What can hang from each mark:
j_915: j_182 j_646 j_669
j_754: j_535 j_621 j_646
j_63: j_325 j_646 j_915
j_535: j_90 j_209 j_646 j_754
j_325: j_90
j_12: j_535 j_621 j_669 j_978
j_90: j_325 j_535 j_754
j_646: j_669
j_621: j_12 j_209 j_978
j_62: j_63 j_621 j_669
j_182: j_62 j_90 j_646
j_978: j_62 j_481 j_535 j_621 j_669
j_209: j_90 j_535
j_481: j_535 j_621 j_669

Each row was made from one small tree. Brackets hold a mark, then the marks that hang from it, in the order of their numbers. Every link used is in the known rows. Write each row's tree.
Known rows:
(j_325 (j_90 j_535 (j_754 j_621))): [  91   -2   34 -134  189  205  -83  -79  132  135  -68  -60   96 -119
   36  400   58   19  -71 -191  -30 -238 -183   81   -5  -28   45  -15
  -16   45 -279  -20  102   96   85  481  217  -18  -49  -42   30   11
  183 -261   31  647   -2  363  -30  -60]
(j_535 (j_209 j_90) (j_754 (j_621 j_12 j_978) j_646)): [  38  335  -23   37   90  422  -53  -12 -253   19   26  256 -120  659
  154  298  -83   29 -231 -197   79  255  -48 -160 -217   10  318 -107
   61  375 -152   35 -177  -29   60  275  132   50   22  306  286   91
  130 -354  213  215 -425  134   25 -611]
(j_535 (j_90 j_325) j_209 j_754): [ -36  477   66 -116  226 -147   23   51  189 -193  -36  186  -72  286
  131  280  -55  -37   -6 -293  -15  218  -53  122 -220  -67  219 -143
   82  104   73   86  -49   39   84   60  182   40   88  161  163   38
  105  -92  167  557 -181  -34    3 -638]
(j_12 (j_535 j_209 j_646) j_621 j_978): [-185  333  -12   74 -106  203  147  148  -51  371   84  200  -71  391
   -3 -111  -89  103   12  -20   34  193  107 -176 -131   89  170 -218
  128  248 -443   73 -355  -43   89  -24 -218  101   54  191 -101  188
   49  -65   72  -39 -435   66   66  -85]
(j_915 j_182 (j_646 j_669)): [ -52  -67  -97   67  -56 -218  -38  -25  -64 -175   21   43   45  276
  -18  -75  -26  -12  -85  285    1  245  125    4   99   -3  223  285
   78  -42  -11  -81   92   59 -156  263 -151   -8  -21 -140  288   34
   80  151  -78 -304  176  257   31  -93]
(j_621 (j_209 j_90) j_978): [  20    6   75   18  -60  216  -29    8   34  278   74  151 -122  150
  104  152   -9   43  -48 -280   65  155  -13    8  -84  -45   95 -329
 -142   81  126   25  -41  109  -26    7  -38   34  -18  215   41   12
  -61 -133  152 -216   35   41    1 -230]
(j_182 (j_62 j_669) j_90): [  89  -52 -387  -56 -131 -325  -20  -49   89   10    7  118   95  115
   59   25  -64  -12 -139  199 -114  -58   10  -23   85    1   89  204
  -17  -29 -327  -50  -36  129   87  388   90  -39  -37 -121  -20  -60
  -26   22 -114  -47  -42 -136   -7 -120]
(j_754 (j_621 (j_12 j_669) (j_209 j_535) j_978) j_646): [ 183  105   90  195  -49  684  -92   66 -367  274   83  178  -97  784
   99  -29   33  160 -365 -145   68  229  -15 -280  -54   18  150 -314
   -6  459 -219   45 -264   24  -39  221  -76   35  -40  267  210   40
  -20 -274   73 -282 -248  -19  -23 -209]
(j_209 (j_90 (j_754 (j_621 j_978))) j_535): [ 136 -102   94  -37   96  501 -115  -37  129  294    6  164   53  269
   74  498   67  119 -240 -352  124   63  -74  -10 -137   -1  158 -124
 -118  139  -40  -33  -20   95 -121  243  288  -14  -74  160  114  -37
   68 -430   32  435 -181  170    7 -194]
(j_978 (j_62 j_621 j_669) j_481 (j_535 j_90 j_209)): [-169  203  -52  -66   28  131  238  237  -11  113  179  159 -103  645
   53   -4  -95  -12 -134  -71 -158   47  104 -259 -122    4 -473  128
  137  197 -542  -11 -491  -61  226  -50  -22   19   79 -232  -15   97
  219 -135  200 -383 -356 -150 -124 -216]
(j_62 (j_63 j_646) (j_621 j_209)): [-135  -69 -128    8 -119 -288   11  -35 -125  186   79  104   -6   74
   78 -114   -4   35  171  166  -76  -34  -18  -72    8  -58   -8   -3
  -10 -116  185   90 -175  133 -128   87 -224   35   -9 -150   59   -9
  -49   52   98 -508  -53  202   -9   85]
(j_915 (j_182 (j_62 (j_621 j_12 j_978))) j_646 j_669): [-101 -264 -333  134 -220 -245  155  -40  -94  104   75  305   72  744
   85  -15   -9   80  -98  276   36  393 -112 -102   75    2  529  188
  146   -8 -588 -227  -18  390 -312  467  -25   12   48  -26  128  147
 -128  121  -10 -572  145   27   -7 -149]
(j_62 (j_63 j_325) j_621 j_669): [-121 -343 -196   -1  -84 -459   85   78  127 -113   61  102  154  299
  -11 -150  -61   13   -1  212 -109 -173  -57 -161   33  -89   15    7
   26  -24 -321   97 -343  161  -79   88    2    4    3 -553    6 -138
  -12  142  149 -374 -130   43  -21  271]
(j_978 (j_62 j_669) j_481 (j_535 j_754) (j_621 j_209)): [-188   26  -94  -45 -113  508  122  309 -217  479  212   33 -179  654
  -17  -95  -49  262 -104 -302 -140  215  239 -325 -129   79 -373   23
   43  321 -297   24 -470 -164  261 -187 -134   81   80   47   64  124
   87 -218  130 -841 -234 -225  -87 -101]
(j_209 (j_90 (j_535 j_646))): [  84   58  -17  -92  105   43  -45  -87  135   48  -31   44 -144  168
   75  369    7  -20    4 -219   28   28   16  135 -140  -41  160 -166
 -131   28   91  151   33  -89  -45  171  219   23  -18  164  195  -14
   28  -32  -18  240   -3   83   32 -171]
(j_621 (j_209 (j_90 j_754) j_535) (j_978 (j_481 j_669))): [  63 -109   43  -15   85  620  -25   93   68  158  139  189 -155  529
    3  301   74  184 -331 -620  106  301  164  -57 -126  -18  -84 -345
 -226  165  -13   52 -119  113   73   78   27   29  -87   91  298  -23
  -55 -374   11  -14  -61   92  -31 -187]
(j_209 (j_90 j_325 (j_535 j_646) (j_754 j_621))): [ 219   67   70 -223  235  249 -112 -107  277  160  -82  111  -28  260
   81  640    4   89  -88 -459   96  -13   12  183 -154  -83  396 -183
 -110   78 -118  142  163   14  -54  415  364   -5  -32  223  198 -126
  128  -53  -11  830 -124   93  -48 -479]
(j_209 (j_535 (j_90 j_325) j_646 j_754)): [  38  275    3 -181  171 -134  -83    3  166 -140  -77  164  -93  409
  130  489    5   83  -73 -377   27  358  -34  191 -266  -11  362 -163
  -50   81  279  199 -120  -79 -106  -44  369   59   55  342  349  -19
   27 -121  -27  383 -200 -160   63 -566]
(j_62 (j_63 j_646) (j_621 j_978) j_669): [-182 -320 -253  114 -149 -455  173  -85 -124   54   98  234   79  602
   40 -114  -28   74  -62  283  -85  -95  -79 -229   59  -33  168  122
   40  -69 -327   22 -271  175 -266  216  -23   32  -22 -307  176  -41
   21  130  209 -534 -170  221  -29  166]
(j_90 j_325 (j_535 j_209 (j_646 j_669)) (j_754 j_621)): [ 146  372  -22 -138  287  159  -48  -79  181  -12 -125   88 -101  418
   52  371  -71   80 -216 -212  -17  -36  -38  140  -45 -100  162 -122
   58  185 -266   86  110    1   20  590  191  -12   33  186  215  -82
  231  -69   52  886 -161  185  -79 -363]
(j_12 j_621 (j_978 j_481 (j_535 j_754) j_669)): [-244  -18   26   99 -131  615  215  320 -199  159  200  156  -94  879
  -90 -100  -42  193 -156 -231  -24  357  304 -340 -121  156 -162  107
   87  232 -680    2 -379 -152  213 -216 -182  105   27  184  -20   99
   77 -162   10 -235 -322 -145   -6   -3]
(j_481 (j_535 (j_209 (j_90 j_325)) j_646) (j_621 j_12)): [ -84  476  -83 -162  158  317   98   75   33   88   35  301   81  587
  118  136 -124  199  -21 -340  133  344  197   74 -261  -43  169 -293
  -17  340  164  213 -119  -15  106 -202   62   80  -18  108  321  207
   -9 -150  -46 -127 -318  -90   15 -602]
(j_90 j_325 (j_754 (j_621 (j_978 j_62 j_669)))): [  75  -55   97   60  107  447   27   90    0    2   84  126  -83  671
  -81  168  -40  214 -396 -397   82  119  146 -137   -7  -26  119    2
   54  180 -579  -23 -143   88   71  146  100  -16  -86   28  146 -148
  156  -46  247  380  -50 -104  -86 -163]
(j_481 (j_535 j_754) (j_621 j_978) j_669): [-236  122 -378   97   55  220  132   68 -208    9   68  202   76  839
  -37 -266  -57  325 -176 -159  109  280  302 -281 -187   25  -95 -191
   34  324 -111   80 -218   25  215 -355  -49   79   63   61  239  115
  -20 -209 -189 -271 -221   43   36 -125]
(j_182 (j_62 j_621) (j_646 j_669)): [  62  -99 -429  -52 -153 -229   14  -20  153  -53  -43  212   23   33
   76  -45  -72  -67 -106  370 -103   74   15   25  137  -12 -268  324
  102 -136 -465  -90   14  152   59  507  -39  -41   31  126 -113  -62
   64   96  -92 -247  -63  -38  -50 -216]
(j_12 j_669 (j_978 (j_62 j_63))): [ -53 -172 -105  291  -46   63  133  151  -79  -91  150  117 -162  689
 -100 -344  -17  148 -194   -1   11  107  206 -246  -45   26  -29   10
   55   99 -394   66 -464  -21   27  -18 -135   10 -116 -163  133  -30
   76  124  217  -58 -188  -15   35  266]
(j_209 (j_90 j_325) (j_535 (j_646 j_669) j_754)): [ 111  129 -169 -220  147  -83 -103   -7  254 -130  -92  176 -112  423
  140  531  -40  100 -183 -357   41  380   61  280 -157  -20  182  -81
 -133   18  353  200   -9 -102 -113  100  300   30  -21  346  380 -115
   94 -202  -11  274 -237  -61   63 -565]
(j_621 (j_12 (j_978 j_481))): [ -91  -92   68  110 -122  542  104  146 -151   59  127  118  -23  667
  -65  -90    5  128 -166 -104   -2  230   13 -143  -12   57   26   52
   44   67 -342  -23 -138    3   51   24 -126   42  -30  157  145  162
  -19   24  109 -203 -111 -113  -28   23]
(j_90 (j_754 (j_535 j_646) (j_621 (j_12 j_978) j_209))): [  28   68   87  100  -48  538 -148  -22 -253  524   18   68 -140  607
   74   34  -71  238 -114 -148   60  146   -7  -93 -142   24  319 -362
    0  308 -204   31 -118  -13   57  359   62   68   36  368   91   85
  141  -81  102  196 -401   52  -82 -288]
(j_63 j_325 (j_646 j_669) (j_915 (j_182 (j_90 j_535)))): [-160   84  -91  -23 -183 -318 -231 -108 -298 -491   43   74  320  -69
  -70   90  -55   -6   86  602 -201   66  -51  -79  170  -96  284  549
   22 -317   60   22  249  120 -115  565 -200   33 -112 -361  388  156
   98  -60  -52  -49  285  499   56   89]
(j_621 (j_209 j_90) (j_978 j_62 j_669)): [  29    1   84  118  -24  354   13  135  -40  142  177  117 -300  493
   42   45  -43   86 -260 -406   53  252  192  -95  -73  -34 -162 -223
 -104  150  -73   50 -258   14  121  -93  -94   27  -97   95  148  -48
   26 -137  311 -361   72  -57  -12  -91]
(j_481 (j_621 j_12 (j_978 j_62 (j_535 j_209))) j_669): [-226  277  -86  194   27  715  272  234 -332  119  187  237  -59  847
  -76 -332  -67  291 -327 -153   50  275  259 -376 -112   10 -200 -206
   91  473 -244   20 -459   49  293 -290 -229   73  -42 -109  236  251
   35 -244  117 -497 -237  -11   -9   -2]
(j_621 (j_209 (j_535 (j_90 j_325)))): [ 167  189  185 -139  102  152  -79   77  210  170    1  149  -13   99
  146  296   60   28  -49 -369   24  212  -60  164 -118  -97   80 -335
  -84   94  365  123    5  101  -40    0  141   24    1  217  125  -11
  -54  -99   43   26    3 -114  -32 -431]
(j_12 (j_535 j_90) j_621 j_669 (j_978 j_62)): [ -82   80   69  198  -72  368  131  280  -50  351  173  246 -143  608
  -12 -257  -46  169 -183 -117   -8  265  205 -315 -113   66  -67 -104
  182  188 -665   14 -417    1  180 -116 -213   60  -41  145 -183  158
  166    4  212 -135 -430  -21   19  -50]
(j_978 (j_62 (j_63 j_915) j_669) j_621): [ -49 -225 -188   56 -100  -77  141  142 -225   26  150   95   17  374
  -68 -261  -29  126  -25   79  -93  -22  112 -310  -10  -16 -116  220
  121   30 -171   79 -319  -58  -96   81    9   26  -68 -345  130   53
   68  124  281 -667 -160   75  -20  248]
(j_62 j_63 j_621 j_669): [ -59 -314 -305   15  -31 -444  173   17   89   39   55  124   47  415
   55 -109  -26   15  -22   90  -59 -149  -10 -135   19  -47  -18   14
   32  -20 -265   62 -267  102 -115  123   45   -5    3 -356   -7 -121
    1  176  143 -421 -223   26  -31  115]
(j_325 (j_90 (j_535 j_209) (j_754 j_621 j_646))): [ 143  290   45 -127  283  244  -71 -111   -5  -96  -63   -5   -1 -192
   60  442   -7  -99  -96 -109  -21 -208 -117   37  -39  -39   69  -27
   48  211 -431   36   34   40  173  665  185   -6  -25 -101  103   34
  243 -318   46  735 -164  401  -54 -313]
(j_63 j_325 (j_646 j_669) j_915): [-102   80   60  -27 -183 -241 -186  -51 -291 -393    3   45  206 -145
  -56 -159  -80   -3   64  544 -166   26  -78  -60  154  -57 -103  405
   60 -262  115   18  108   18 -129  235 -196   23  -59 -187  184   73
  167  -20   49 -118   52  405  -14  228]
(j_915 (j_182 (j_90 j_325 j_535 j_754)) j_646 j_669): [  -4 -140 -117  -76   39 -256  -42 -141  124 -198   26  177  180  227
    1  569   -8   73   17   24   56  139   46  165   99  -77  826  248
  -28  -87 -241 -112  438  276 -185  761  116    6  -84 -253  369  121
  -45  120 -104  240  327  229   18 -429]
(j_90 j_325 j_535 (j_754 j_646)): [ 182  -21   39 -122  229  180  -48 -119   90 -228  -47  116  -47  -93
  -28  465   15   45  -64 -306   64   10   38  140   12  -98  365 -110
  -58   57 -357   98  255   99   29  502  245    4  -44   60  104  -82
   54  112   20  506  -63  -15 -102 -413]
(j_209 (j_535 (j_90 j_325) j_646)): [ 116  188  102 -172  138  -37  -49    4  174  -78  -56  152  -40  249
   92  395   15   38  -95 -263   33  241  -31  177 -167  -35  275 -173
  -52   61  215  184  -59  -39 -154  -35  309   30    7  213  275  -27
   -3  -14  -63  242  -99 -169   19 -423]
(j_754 (j_621 (j_12 j_535))): [ -11  115  -32  -12  -86  383  -77   60 -239  412   28   72  116  398
   34  -82   -3  183 -118  -11   14   13  -73 -190  -25   51    9  -34
   99  283  -79  -50 -127   22   83  -50  -50   15  -19  158  -14  114
  110 -127   20 -165 -340   82   -3  -63]
(j_12 j_621 j_669 (j_978 j_62 (j_535 j_90))): [ -97   54  143  185  -49  415  178  312 -100  300  182  227 -152  568
  -20 -223  -59  143 -181  -93  -33  252  237 -342 -119   73 -111  -41
  143  198 -639    7 -421  -79  160 -137 -162   63  -32  112 -167  158
  151  -50  142 -159 -369  -97  -20  -40]
(j_621 j_12 (j_209 (j_535 j_90 (j_646 j_669) j_754))): [  16  365  -66  -75  105   48 -186   39 -109   62  -54  149 -323  575
  228  253  -44  180 -236 -318  -72  496 -124  130 -195  -14   68 -261
  -49  189  497  149 -169 -112  -45   76  126   82   34  549  383  129
   54 -252  105 -219 -277   40   58 -386]
(j_12 (j_535 j_90 j_646) j_621 j_669): [ -81  240   43   22   -5   44   42  119  -97  244   44  195 -165  419
   65 -101  -69  129  -66  -99  -24  240  124 -181 -167   80  139 -208
  113  219 -405   95 -296  -79   22 -168  -81   76   27  197  -87  103
  104   29  -26  -78 -420    6   53 -199]
(j_535 j_90 j_209 j_754): [ -92  471   34  -32  189 -137  -11   29   52 -147  -23  110 -148  213
  136  168  -50  -61   -3 -158  -51  165  -74   30 -236  -19   44  -82
   89  114  104   37 -134  -38  107   40  125   41   96  135  120  104
  119 -201  135  411 -201  102   38 -388]
(j_978 j_62 j_481 j_621 j_669): [ -74 -100   64   56   -7  679  163  299 -150   51  201  -28 -193  572
 -154 -160  -25  120 -258 -210  -80  170  310 -268  -29   61 -432  226
  134  125 -464   35 -284 -150  186 -192 -135   14  -28 -125   99   33
   49  -44  100 -485   93 -284  -56  162]

Which tree is each row?
[-148 -248 -169  243  -72   24  204  160  -52   54  144  257  -41  856
    5 -296  -21  140 -159   -6    3  102   14 -245  -28    6  137 -103
   82   33 -480   74 -366  145  -78  105 -163   31  -58 -133    1   56
  -38  144  225 -311 -319  -86   15  125] : (j_62 j_63 (j_621 (j_12 j_669 j_978)))
[  84  253   99 -138  153   34   53   47  295  -36   11  171   24   63
   94  292  -38  -95   -2 -272   64   78   39  167 -103  -82  132 -162
  -39   47   97   87   48   77   38  104   95   -1  -26  -22  102  -31
   45  -87  135  380  -75  -19  -17 -507] : (j_535 (j_209 (j_90 j_325)))
[  91  231   41 -146  143   30  -77   26   98   45  -71  125   44  422
  129  271  -23   47  -68 -220    6  131  -44   15 -188  -40  222  -18
  100  101   32   59    0    2   23   38  244   10   88  290  126  -66
  149  -57   29  549 -203  -30  -21 -577] : (j_535 (j_90 j_325) (j_754 j_621))
[-135 -119  -98   99 -164 -397  -22  -47 -284 -343  102  107  191  262
  -69 -141   33   -3  192  295   51  216  104 -135  -14   -1  457  322
   54  -70  137   -9  -75   81 -306  180  -98   30  -79 -356  389   85
   -3  230   10 -363  110  383   97   49] : (j_62 (j_63 (j_915 j_182 j_646)))
[-131  -86   51  103 -113  526   97   84 -242   13  107  141  -56  683
  -62  -19    6  158 -208 -160   -7  239  -72 -157  -11   46  109  -17
   21  155 -314  -68 -126   63  -19  -28  -51   42  -19  168  208  140
  -53  -51  155 -298  -11 -110  -17  -16] : (j_621 j_12 (j_978 j_481))
[ 127  314   18 -191  161   52 -134    6  114   53 -102  129  -12  586
  156  469    8   96 -127 -301   36  259  -46   84 -284   -2  318 -102
   17  183  221  173 -150 -114 -101    8  385   36   83  397  333  -68
  104 -200  -83  554 -274  -86   44 -583] : (j_209 (j_535 (j_90 j_325) j_646 (j_754 j_621)))
[  51 -101   55  -72  119  133  -49  -67  101   23  -43   67   44   11
  -22  234  -26   88   16 -189   54   14   37  142  -37  -49  276 -171
  -27   74 -192   -4  195  124   42  280  276    6   -3  -11   -7  -89
  134   43   62  513 -165  -79 -109 -440] : (j_90 j_325 (j_754 j_535))
[ -38  109  -50  -12 -131 -233 -100 -109 -328 -243   -4   65   99  -28
   11 -117  -46   -4   45  423 -119   50  -33  -34  143  -16 -135  414
   65 -254  173  -15  180  -42 -163  271 -154   14  -59   10  171   91
  179   10   42 -165  -39  388  -24   70] : (j_63 (j_646 j_669) j_915)
[-112 -140 -138  131 -180  190  177  159 -106  446  146  197  -31  583
  -35 -169  -48  211 -187  -80  -13  113   91 -320   20   47   23  -91
  103  270 -638  -65 -389   67   84  -34 -109   56  -31   -5  -85   68
   87  -25  301 -580 -318   36   -6   83] : (j_12 j_535 (j_621 (j_978 (j_62 j_669))))
[ 107   92  121 -132   98  438 -179   47    7  390   -5   14   75   -7
  142  364   76  139 -167 -378    7   56 -238   89  -37    3   48 -222
  -91  181  156   -3  -75  129   46  322   78   19 -102   99  133  119
   53 -496  108   86 -137  268   -1 -156] : (j_325 (j_90 (j_754 (j_621 j_12 (j_209 j_535)))))
[  82  219  -94 -124  124   74  -62  -56   87   84 -105   34  -19  613
   65  363    1  104  -36 -248   24   55  -19   60 -174  -35  371 -117
   14  174  -65  153  -20  -86   -5  229  271   32   95  347  271  -99
   95  -29  -31  645 -112  -20   10 -397] : (j_90 j_325 (j_535 j_646 (j_754 j_621)))
[ -40  -25 -504    1 -331 -121  -50  -18   24  110   47  341    5  127
  102   44 -136    7 -168  334 -123  141   -9  -43  161  -26  -32  181
    7  -79 -428 -105   -2  293  113  628 -211   -6   10  236  -71   30
  -79  -17  -32 -546   67 -116    0 -399] : (j_182 (j_62 (j_621 j_209 j_978)) j_90 (j_646 j_669))
[  95  205   -3 -150  170 -111  -65  -38  -19 -340  -50  189 -100  137
   97  342  -62   -7  -44 -211   21  276   54   77 -150  -44  338  -23
   46   69  -63  141   41  -25   31   94  242   40   56  244  185  -52
   96   84   22  285 -240 -136  -30 -737] : (j_535 (j_90 j_325) (j_754 j_646))
[-114  -27   36  156  -82  372  125  227 -178   59  196   66 -132  543
 -113 -184  -54  156 -247  -86    2  151  284 -261  -11   77 -297   99
   35  172 -429   13 -377 -125  207 -205 -129   36  -80  -41   13   46
  139  -46   97 -294 -170 -167  -40  172] : (j_12 (j_978 j_62 j_535 j_669))
[  89   38  108  -75   98   51  -24  -19   67   13  -41  113   24  178
   65  140  -38  -21   12  -55   -3   69    0   94 -111  -72  173 -178
   53  107  -13   50  126   63   26   81  313   15   52   89   43  -54
  152  115   51  331 -140 -133  -95 -563] : (j_754 (j_535 (j_90 j_325)))
[-171  317   30   -7  -83  528   76  144 -123  199  154  251 -133  790
   25  100  -76  147 -142 -256   41  348   85 -104 -203   91   74 -146
    3  270 -263   87 -355  -75  126  -70 -109   89  -28  242  241  247
   97 -157  119 -118 -464  -19   35 -302] : (j_621 (j_12 (j_535 (j_209 j_90) j_646) (j_978 j_481)))
[ -35  -22 -137 -128  121 -145 -109 -142  -45 -125 -112  -37 -127 -121
   28  231 -119   65 -106   36  -78   27  -43  204   14   29   38  -37
  -27   21 -201   28   63  -29   38  382  240   23  -21    6  122  -23
  304 -115    8  323 -231  212  -40 -282] : (j_325 (j_90 (j_754 (j_535 (j_646 j_669)))))
[  74   96  -11 -105  101   -9   20  -60  150  -48  -59   55  -50  276
    2  287    8   47   -3 -213   23   36   -4  152  -57  -67  330 -188
  -55   55  -73  165   72   -9  -58  185  194   27   19  164  210  -60
  -13  156   -8  333   68 -103  -14 -243] : (j_90 j_325 (j_535 j_646))
